Below are the code and all the weights of a small trained network. Each question names an input and a target symbol and asks about switching units off, where a switched-off unit gives its printed mean instead of its output.

import numpy as np


def w(rows, s, z=0):
    codes = np.array(rows[::2]) - 128.0
    scale = np.full(codes.shape[1], s)
    scale[-1] = z or s
    return codes * scale


def f(y):
    return np.maximum(y, 0)


def softmax(a):
    e = np.exp(a - a.max(-1, keepdims=True))
    return e / e.sum(-1, keepdims=True)


def log_softmax(a):
    a = a - a.max(-1, keepdims=True)
    return a - np.log(np.exp(a).sum(-1, keepdims=True))


def net(x, mask):
    ids = ['αβγδεζηθλξπψ'.index(c) for c in x.split()]
    T = len(ids)
    res = E[ids] + P[:T]
    r = res
    for j in range(2):
        rows = slice(3 * j, 3 * j + 3)
        q, k, v = (r @ M[0][rows].T for M in (Q, K, V))
        z = softmax(np.where(np.tri(T) > 0, q @ k.T / 3**0.5, -1e9)) @ v
        o = O[0][rows]
        res = res + np.where(mask[j], z, o[:, -1]) @ o[:, :-1]
    y = f(res @ A[0][:, :-1].T + A[0][:, -1])
    res = res + np.where(mask[2:10], y, B[0][:, -1]) @ B[0][:, :-1]
    return log_softmax(res[-1] @ U[:, :-1].T + U[:, -1])


Q, K, V, O, A, B = {}, {}, {}, {}, {}, {}
E = w([
[167,223,68,157,67],'α',
[118,97,157,68,136],'β',
[189,189,90,101,81],'γ',
[218,232,59,150,79],'δ',
[72,76,151,67,147],'ε',
[159,161,122,87,83],'ζ',
[140,182,99,102,64],'η',
[52,182,146,34,196],'θ',
[116,177,105,140,64],'λ',
[85,250,131,28,220],'ξ',
[76,59,42,134,92],'π',
[213,77,190,168,180],'ψ',
],0.018)
P = w([
[92,148,148,151,86],'0',
[145,105,92,109,136],'1',
[148,108,100,135,118],'2',
[149,105,97,145,113],'3',
[5,97,108,228,173],'4',
[114,89,101,158,208],'5',
[138,103,88,161,217],'6',
[137,163,239,118,111],'7',
],0.015)
Q[0] = w([
[132,148,133,112,63],'head 0',
[73,123,94,53,170],'head 0',
[156,55,185,184,99],'head 0',
[75,116,102,182,248],'head 1',
[187,106,160,123,91],'head 1',
[110,148,161,130,163],'head 1',
],0.012)
K[0] = w([
[107,163,234,150,86],'head 0',
[147,138,106,205,254],'head 0',
[71,86,140,47,149],'head 0',
[233,76,91,64,125],'head 1',
[146,117,167,210,94],'head 1',
[152,153,93,95,163],'head 1',
],0.011)
V[0] = w([
[3,92,166,29,92],'head 0',
[145,202,46,157,161],'head 0',
[167,141,213,112,133],'head 0',
[192,163,48,84,59],'head 1',
[138,225,119,203,135],'head 1',
[32,143,91,178,91],'head 1',
],0.012)
O[0] = w([
[184,112,77,65,161,14],'head 0',
[62,117,156,86,133,254],'head 0',
[209,150,170,137,145,89],'head 0',
[202,152,167,104,190,247],'head 1',
[132,126,107,253,187,213],'head 1',
[96,122,81,108,185,153],'head 1',
],0.013,0.0097)
A[0] = w([
[100,185,20,133,75,120],'neuron 0',
[124,154,117,199,57,99],'neuron 1',
[154,195,123,123,64,253],'neuron 2',
[103,76,182,141,210,31],'neuron 3',
[120,48,73,131,130,240],'neuron 4',
[119,81,115,104,11,155],'neuron 5',
[158,156,110,110,101,57],'neuron 6',
[89,103,122,198,102,231],'neuron 7',
],0.012,0.0051)
B[0] = w([
[17,10,216,56,97,181],'neuron 0',
[163,106,121,59,105,200],'neuron 1',
[196,254,114,85,152,165],'neuron 2',
[105,141,96,114,25,243],'neuron 3',
[89,108,220,223,124,175],'neuron 4',
[99,172,86,251,125,169],'neuron 5',
[121,157,151,103,24,135],'neuron 6',
[202,82,65,128,139,247],'neuron 7',
],0.0087,0.015)
U = w([
[74,33,116,151,180,86],'α',
[82,170,170,76,87,129],'β',
[60,161,192,127,60,2],'γ',
[87,103,11,139,139,108],'δ',
[127,37,79,88,107,186],'ε',
[105,60,161,101,70,146],'ζ',
[142,145,158,74,125,192],'η',
[151,103,72,78,42,127],'θ',
[84,146,69,63,198,175],'λ',
[82,93,159,43,146,151],'ξ',
[163,82,216,218,78,179],'π',
[118,180,254,143,139,100],'ψ',
],0.0098,0.0074)

Each question gives the input, a string of symbols that net reads in full, and the target symbol t.
The units are the heads (3 rows each of Q, K, V and O) and the neurons (one row each of A and B). Each row of codes is followed by its name. A weight is (code - 128) times the scale printed after its matrix; where a second scale follows, it is the last column's (O, A, B and U).
mask holds one flag per unit, heads first, then neurons. A switched-off unit (its flag False) gives its mean, the last column of its rows in O or B, instead of its output. The means were averaged over made-up inputs and are rounded, as every weight is.
A unit's drop is (log p(t) with every unit on - log p(t) with that unit switched off) / (log p(t) with every unit on - log p(t) with every unit switched off).
The circuit of an input: a set's keep is (log p(t) with only the set's units on - log p(t) with every unit switched off) / (log p(t) with every unit on - log p(t) with every unit switched off). Starting from all 10 units, units are removed one at a time, each time the one whose removal leaves the highest keep (on an exact tie, the one counted first), for as long as the keep stays at least 0.8.
units of the circuit, in order: the units of the circuit, biggest drop first
k most important neurons: the k neurons with the biggest drops, biggest first
heads that matter: for each layer, one digit per head in row order, 1 if its drop is at least 0.15 and else 0, layers parted by /
input ζ η α θ, target β: units of the circuit, in order => (head 1; head 0; neuron 3)
input γ π δ ζ, target ψ: heads that matter => 01
input ζ γ ζ, target η: units of the circuit, in order => (head 0; head 1; neuron 3; neuron 2)
input δ ψ ψ δ α, target θ: units of the circuit, in order => (neuron 7; neuron 1; head 1)
input ξ η ε δ η β δ π, target α: heads that matter => 11
input β ε η, target β: units of the circuit, in order => (head 1; neuron 2; neuron 7)
input γ δ ξ ψ π, target π: units of the circuit, in order => (head 1)
input η α α α π π π δ, target ξ: units of the circuit, in order => (head 1; neuron 0)
input ε ψ π α, target γ: units of the circuit, in order => (head 1; neuron 5; neuron 0)
input α α θ δ, target δ: 2 most important neurons => (neuron 4; neuron 0)
input ζ α ε α, target η: 2 most important neurons => (neuron 2; neuron 3)
input ξ ε θ ε η, target γ: 2 most important neurons => (neuron 5; neuron 7)
input θ ε ψ η ξ δ δ α, target ε: units of the circuit, in order => (head 1; neuron 7; neuron 0)
input ξ ψ δ δ, target ε: units of the circuit, in order => (neuron 7; head 1; neuron 1; neuron 0)
input η ψ ξ, target ψ: most important neuron => (neuron 3)
input β δ ξ δ, target β: units of the circuit, in order => (head 1; neuron 2; neuron 0)
input η γ λ ε α, target ψ: units of the circuit, in order => (head 1; neuron 3)
input θ δ δ α, target ζ: 2 most important neurons => (neuron 0; neuron 1)
input ψ δ ε α ψ λ γ δ, target θ: units of the circuit, in order => (head 1; neuron 1)
input ξ α ξ α β γ δ α, target β: units of the circuit, in order => (head 1; neuron 2)
input π θ π δ, target ξ: 2 most important neurons => (neuron 0; neuron 3)
input ξ π ξ β ε δ ψ ζ, target γ: 2 most important neurons => (neuron 5; neuron 7)
input ε ψ δ ψ δ δ δ, target θ: 3 most important neurons => (neuron 7; neuron 1; neuron 4)
input η δ θ, target γ: most important neuron => (neuron 3)
input α ψ λ η ε θ, target ψ: 2 most important neurons => (neuron 3; neuron 2)
